The rows lie along a hidden order. The number after each row says roughly how far along it the row is, from 0 to 9. A new part has a new order.
[ 39  11  -2  15  13 -10   1 -26 -20  16 -13 -19  18  -2 -23 -19  -2   5
   1 -35   6  18  18 -16   9 -17   5   8 -10  14  -7 -30 -15   9  -8  -6
  11  -4 -28 -13   2 -14  -8   2 -21  14 -15   4  13  12  23 -19 -18  -6
  -9 -25 -21  -3  -7  -1  -2 -14 -23  11   9  -4  -1   5]
5
[ 13  27 -12  18   9  15  -2 -57  19  13   2  12  29 -35  19  -7   5 -10
 -29  22 -20  36  -7  -1 -13  -1  15  20  -7  12  14  -8 -22 -22  20  19
 -24  -9  -3  -3  18  22  -6   7   4 -10 -25   7 -22   5   8 -33  37  35
  18  47 -14  24 -15   7 -10   5 -20   9  13  15   6  12]
6
[-21  -6  10  -4   7  12   3  -5  -9  -3  10  18  21  20  12   7  16 -22
 -32   3 -34  -8  13 -22  -6  16   3 -16 -34  25  30   1 -62  16  -6  21
  -5 -11  -6 -13  32   0  -1  11  -3  -5 -26 -23  20   6   1 -15 -13 -21
  -4  29  -9   5  10   0 -14   2   4   1  13  -8   8 -13]
0
[-20 -14   8   0   8  10  -2   1  -5   8   7   2  31  18  28   4   8 -20
 -27  -5 -13  -6  11 -20   2  20   0 -14 -33  19  16   6 -41   7  -2  23
  -5  -9  -4 -11  28  -8  -4   6  -1 -10 -30 -24  21   0   3  -7 -13 -36
  -5  34  -5   4  12  -1 -16   7  11   1  12  -3  10 -14]
0
[-26   2   1   9 -13   9  -6 -33  17 -11  11  33  29  -4  16   2   6   2
   0  19 -31   4   5  12   4  16  11  -1  -6  36  21  23 -25   1  25  14
 -15   0  16  -4  32  17   2  18  14 -14   9 -14 -32  -3  -8   3  21   1
  16  70 -14   6  10  13   5   4   5  -4  12   2  11  -7]
1
[-12 -17   9  -4  -4  18  -8   7  28 -22   9  15  19  -6  31   4  18 -20
 -13  34  -1   5  -6  31 -34  23  -3  -2   6 -21  37  20  -4 -27  19  40
  -4  -4  16   7  14  15 -11 -14  28 -34  23  18 -10  -7 -16  15  23  28
   9  71  -1  10   5   5  -6  13  24 -27  10  15  -4 -25]
9
[ 19  19  -2  14  27   8   1 -34 -28  27   2  16  24 -10  24   4   7  -2
 -49  -1  -9  16  -6 -12   9  -7   9  -8 -25   4   6 -29 -50  -5   9  16
 -13 -15 -24  -8  17  -4  -9  -2  -1  -7 -69 -18  19  12  11 -29   0   3
 -12  15  -8  14  -5  -1 -16   4 -13  17  21   5  -2  11]
5
[ -9  -7   4  15  -4 -10   3   1  18 -12  -2   2  17  -1 -40 -20   1   1
   7   5 -14  14  33  35 -16  13   9   6 -10  34  21  23 -17   8  -2  31
  11   6   2  -4  16  21   7   8  -9   0  48  21 -32  -5  14  -4   9 -11
  21  53 -25  -1   4  18  11  -8  -8 -19   9  11   2 -34]
1

Part 2:
[80 23 10  0  4  6  3 27  5 -1  5  4  1  1 12 11  2  4  9  4 14]
6
[ 33  38  -3  22  18  14   4  33   5  -7   1   0   6  13  15  21  -1 -12
   9  14  10]
7
[ 89  25  10 -33   7  14   5  30   2   1   8   7  -3  -2  22  40   6 -32
   8  18  25]
2
[ 49  30   7   1  31   6   3  26   0   0   3   3  11   0  17  63   4 -50
   7  13  17]
2
[ 83  51 -10  10  10   6   6  36   8  -9  -1   0   9   3  12  29  -7 -29
  12   0  17]
8
[ 66  18  12  12  16   5   2  35   5   0   7   3   3   3  14  25   1 -19
   9   8  15]
1
[43 20 13 55 26  8  1 31 10  0  3  3  4 11 10 18  2 -8  8  3  9]
2
[36 36 -4 16 14 11  4 28  5 -5  3 -1 13  9  7 28 -1  5 12  2  5]
7
[ 68  40  12 -12  13   9   4  15   2   6   9   5  19   0  10  43   9   4
   6   7  15]
2
[16 34 -1 38  8  4  5 24 11 -3  4  0  8 12  1 -2  0 35 13  1  3]
5
[51 29  5 -3  8 10  7 20 -2  2  4  3  2  3 10 23  2 11  7  7 17]
7
[ 56  35   4   4  15   5   4  23   3   3   4   2   9  -1   9  32   1 -15
   9   3  11]
5
[ 22  38  -7  40  25   4   4  31   6  -6   0  -2  13   6   6  35  -3 -30
   9   4   2]
6
[ 78  26   7 -16   5  10   3  21   4  -3   6   4   2   4  22  24   1 -21
   8   6  19]
5
[82 -2 14 26  2  8  4 29  4  4  7  5 -6  0 10 18  4  8  8  3 21]
7
[ 72  13  17 100  -2   8   2  32   3   4   4   7 -11  -2  20   7   4 -15
   8  10  29]
7
[ 23  33  -3  62  26   6   4   8   2   0  -1   0  20   7   2  39   0 -30
   4  10  -3]
5
[ 72  24   2 -23 -16  11   4  31   3   0   3   4   6  -2  16  32   1 -21
  15   5  20]
8
[80 18 13  8  0  4  4 34  5 10  8  5  0 -2  7 23  7 18 12  6 18]
2
[35 28  4 -1 14 13  3 19  6  0  7  4  1 16  7  2  4 18  9  7  4]
3
[ 44  32   1  36  28   3   2  26   4   0   2   2  16   7   8  39   2 -24
   4   7   2]
1
[10 50 -7 22 19 16  8  8  6 -2  4 -1 19  9  1 35  1 11  8 11 -5]
5
[70  8 15  8  2  6  3 27  3  6  8  6 -2  0 12 29  6  4  6  5 22]
5
[ 62  15   9  14  22   3   2  38   7   2   3   7   8   3  11  32   4 -10
   6   4  10]
1
[15 43  3 12 22 14  7 15  4  3  7  1 14  8 12 10  7  8  8 14  7]
3
[ 60  37   3   2  13  13   4  10  -2  -1   4   2  12   6  13  23   3 -11
   8  11  10]
5
[ 59  31   1  34  -1   6   3  32   7  -7   2   1  -1   2   9  11  -1 -10
  11  -2  16]
9
[ 36  48  -3  28  32  -1   6  36   5  -5   0  -1  14   2  11  40  -1 -51
   6   9   5]
0
[ 0 20  1 39 19 20  6 -2  2  4  2  1  7 15  0 19  3 27  2  6  2]
9
[  0  40  -4  45  36   8   6  20   5  -1   1   0  18  12   7  36   2 -23
   7  14  -5]
2
[45 52 -1 13 13 10  5 26  5 -5  3  1  6  7  9 13  0  3 10  4 11]
7
